Below are the code and all the weights of a small trained network. Each question names an input and a class and asks about switching units off, where a switched-off unit gives its printed mean instead of its output.

import numpy as np


def w(rows, s, z=0):
    codes = np.array(rows[::2]) - 128.0
    scale = np.full(codes.shape[1], s)
    scale[-1] = z or s
    return codes * scale


def norm(h):
    return h / np.sqrt((h * h).mean(-1, keepdims=True) + 1e-5)


def f(y):
    return y / 2 * (1 + np.tanh(0.7978845608 * (y + 0.044715 * y**3)))


def log_softmax(a):
    a = a - a.max(-1, keepdims=True)
    return a - np.log(np.exp(a).sum(-1, keepdims=True))


def net(x, mask):
    res = np.array(x, float).reshape(1, 8) / 4 @ E
    u = 0
    for l in range(4):
        y = f(norm(res) @ A[l][:, :-1].T + A[l][:, -1])
        res = res + np.where(mask[u : u + 10], y, B[l][:, -1]) @ B[l][:, :-1]
        u += 10
    return log_softmax(norm(res)[-1] @ U[:, :-1].T + U[:, -1])


A, B = {}, {}
E = w([
[130,130,124],'x0',
[118,122,125],'x1',
[129,133,129],'x2',
[135,125,126],'x3',
[128,126,127],'x4',
[131,127,127],'x5',
[34,25,127],'x6',
[120,135,248],'x7',
],0.0013)
A[0] = w([
[175,92,139,38],'0.n0',
[81,154,179,240],'0.n1',
[104,172,53,190],'0.n2',
[253,219,114,131],'0.n3',
[252,163,125,94],'0.n4',
[93,154,208,253],'0.n5',
[110,124,160,138],'0.n6',
[235,140,144,18],'0.n7',
[116,130,200,163],'0.n8',
[112,121,176,154],'0.n9',
],0.0029,0.00055)
B[0] = w([
[56,188,134,108],'0.n0',
[213,102,72,171],'0.n1',
[196,67,178,165],'0.n2',
[4,127,210,249],'0.n3',
[2,153,176,188],'0.n4',
[204,110,39,192],'0.n5',
[160,161,107,136],'0.n6',
[23,163,113,142],'0.n7',
[171,137,62,161],'0.n8',
[163,166,83,146],'0.n9',
],0.002,0.0011)
A[1] = w([
[80,134,222,172],'1.n0',
[73,140,206,182],'1.n1',
[80,131,147,105],'1.n2',
[132,155,4,190],'1.n3',
[216,194,145,80],'1.n4',
[86,63,109,2],'1.n5',
[67,142,203,192],'1.n6',
[190,162,130,179],'1.n7',
[152,37,94,173],'1.n8',
[75,141,209,194],'1.n9',
],0.0033,0.00079)
B[1] = w([
[170,69,4,225],'1.n0',
[149,80,8,220],'1.n1',
[126,170,77,127],'1.n2',
[240,36,192,230],'1.n3',
[52,104,164,166],'1.n4',
[116,238,167,108],'1.n5',
[146,88,4,227],'1.n6',
[100,77,149,178],'1.n7',
[115,215,235,254],'1.n8',
[151,70,3,231],'1.n9',
],0.0021,0.00068)
A[2] = w([
[35,119,113,204],'2.n0',
[44,122,108,206],'2.n1',
[151,117,53,153],'2.n2',
[7,127,133,206],'2.n3',
[80,137,124,131],'2.n4',
[3,114,147,172],'2.n5',
[150,158,167,2],'2.n6',
[97,118,153,38],'2.n7',
[62,71,184,63],'2.n8',
[99,139,132,53],'2.n9',
],0.0024,0.00098)
B[2] = w([
[66,194,210,168],'2.n0',
[58,177,198,176],'2.n1',
[52,116,120,249],'2.n2',
[107,190,246,138],'2.n3',
[156,123,149,90],'2.n4',
[128,227,254,107],'2.n5',
[197,156,67,2],'2.n6',
[176,157,141,18],'2.n7',
[162,206,207,88],'2.n8',
[163,146,126,19],'2.n9',
],0.0018,0.00043)
A[3] = w([
[211,148,166,5],'3.n0',
[199,116,255,72],'3.n1',
[103,113,105,55],'3.n2',
[62,100,61,61],'3.n3',
[226,135,230,50],'3.n4',
[75,94,82,54],'3.n5',
[78,81,112,165],'3.n6',
[174,119,242,53],'3.n7',
[98,52,133,125],'3.n8',
[82,97,83,38],'3.n9',
],0.0033,0.0014)
B[3] = w([
[126,74,75,54],'3.n0',
[116,205,27,254],'3.n1',
[124,135,124,90],'3.n2',
[135,209,57,177],'3.n3',
[115,144,4,193],'3.n4',
[157,189,68,138],'3.n5',
[185,172,104,231],'3.n6',
[121,199,49,190],'3.n7',
[195,148,112,211],'3.n8',
[147,170,75,117],'3.n9',
],0.0029,0.00074)
U = w([
[93,174,65,251],'0',
[109,172,70,220],'1',
[111,172,71,183],'2',
[248,9,149,50],'3',
[75,197,58,58],'4',
[19,213,255,13],'5',
[99,186,47,2],'6',
],0.0046,0.0031)

Each question gives the input, the list of numbers given to net, and the class t.
The units are the neurons (one row each of A and B). Each row of codes is followed by its name. A weight is (code - 128) times the scale printed after its matrix; where a second scale follows, it is the last column's (A, B and U).
mask holds one flag per neuron, layer by layer. A switched-off neuron (its flag False) gives its mean, the last column of its row in B, instead of its output. The means were averaged over made-up inputs and are rounded, as every weight is.
A unit's drop is (log p(t) with every unit on - log p(t) with that unit switched off) / (log p(t) with every unit on - log p(t) with every unit switched off).
top k neurons: the k neurons with the biggest drops, biggest first
k most important neurons of layer l: the k neurons of layer l with the biggest drops, biggest first
drop of u: that unit's drop, to one decimal
input [-1,3,-2,5,5,-4,-5,-7], class 3: top 2 neurons : (1.n3, 3.n1)
input [0,1,-4,-4,-7,5,-7,-7], class 3: top 4 neurons : (1.n3, 3.n1, 0.n2, 3.n7)
input [-2,6,5,7,-8,-3,5,7], class 3: top 3 neurons : (1.n0, 1.n4, 1.n9)
input [-6,2,-4,0,-8,-3,7,-8], class 3: top neuron : (1.n3)
input [1,2,6,4,0,-5,8,-7], class 5: top 2 neurons : (1.n8, 1.n0)
input [-3,-3,-5,-2,-7,2,3,-7], class 3: top 4 neurons : (0.n3, 1.n3, 0.n4, 1.n4)
input [5,2,-5,-4,-4,-1,8,-1], class 5: top 2 neurons : (1.n8, 1.n5)
input [3,-2,7,2,7,-1,6,-7], class 3: 3 most important neurons of layer 0 : (0.n3, 0.n4, 0.n7)
input [1,-5,1,-3,4,0,-2,7], class 3: top 4 neurons : (3.n1, 3.n7, 3.n4, 0.n5)
input [0,-5,2,-3,2,4,-7,8], class 3: top 2 neurons : (1.n0, 1.n8)
input [6,-7,-1,-2,-8,0,-7,-8], class 3: 2 most important neurons of layer 1 : (1.n3, 1.n8)
input [1,-3,-4,3,-5,-5,-8,0], class 5: 2 most important neurons of layer 1 : (1.n4, 1.n3)
input [4,-6,0,7,3,1,-1,-8], class 3: 2 most important neurons of layer 1 : (1.n3, 1.n4)
input [-2,-5,5,-4,-5,-4,7,-3], class 5: most important neuron of layer 0 : (0.n5)
input [1,4,8,-3,5,3,-8,-1], class 5: drop of 3.n1 : 0.4
input [-7,-1,-4,6,-3,1,-5,8], class 3: drop of 1.n6 : -0.1
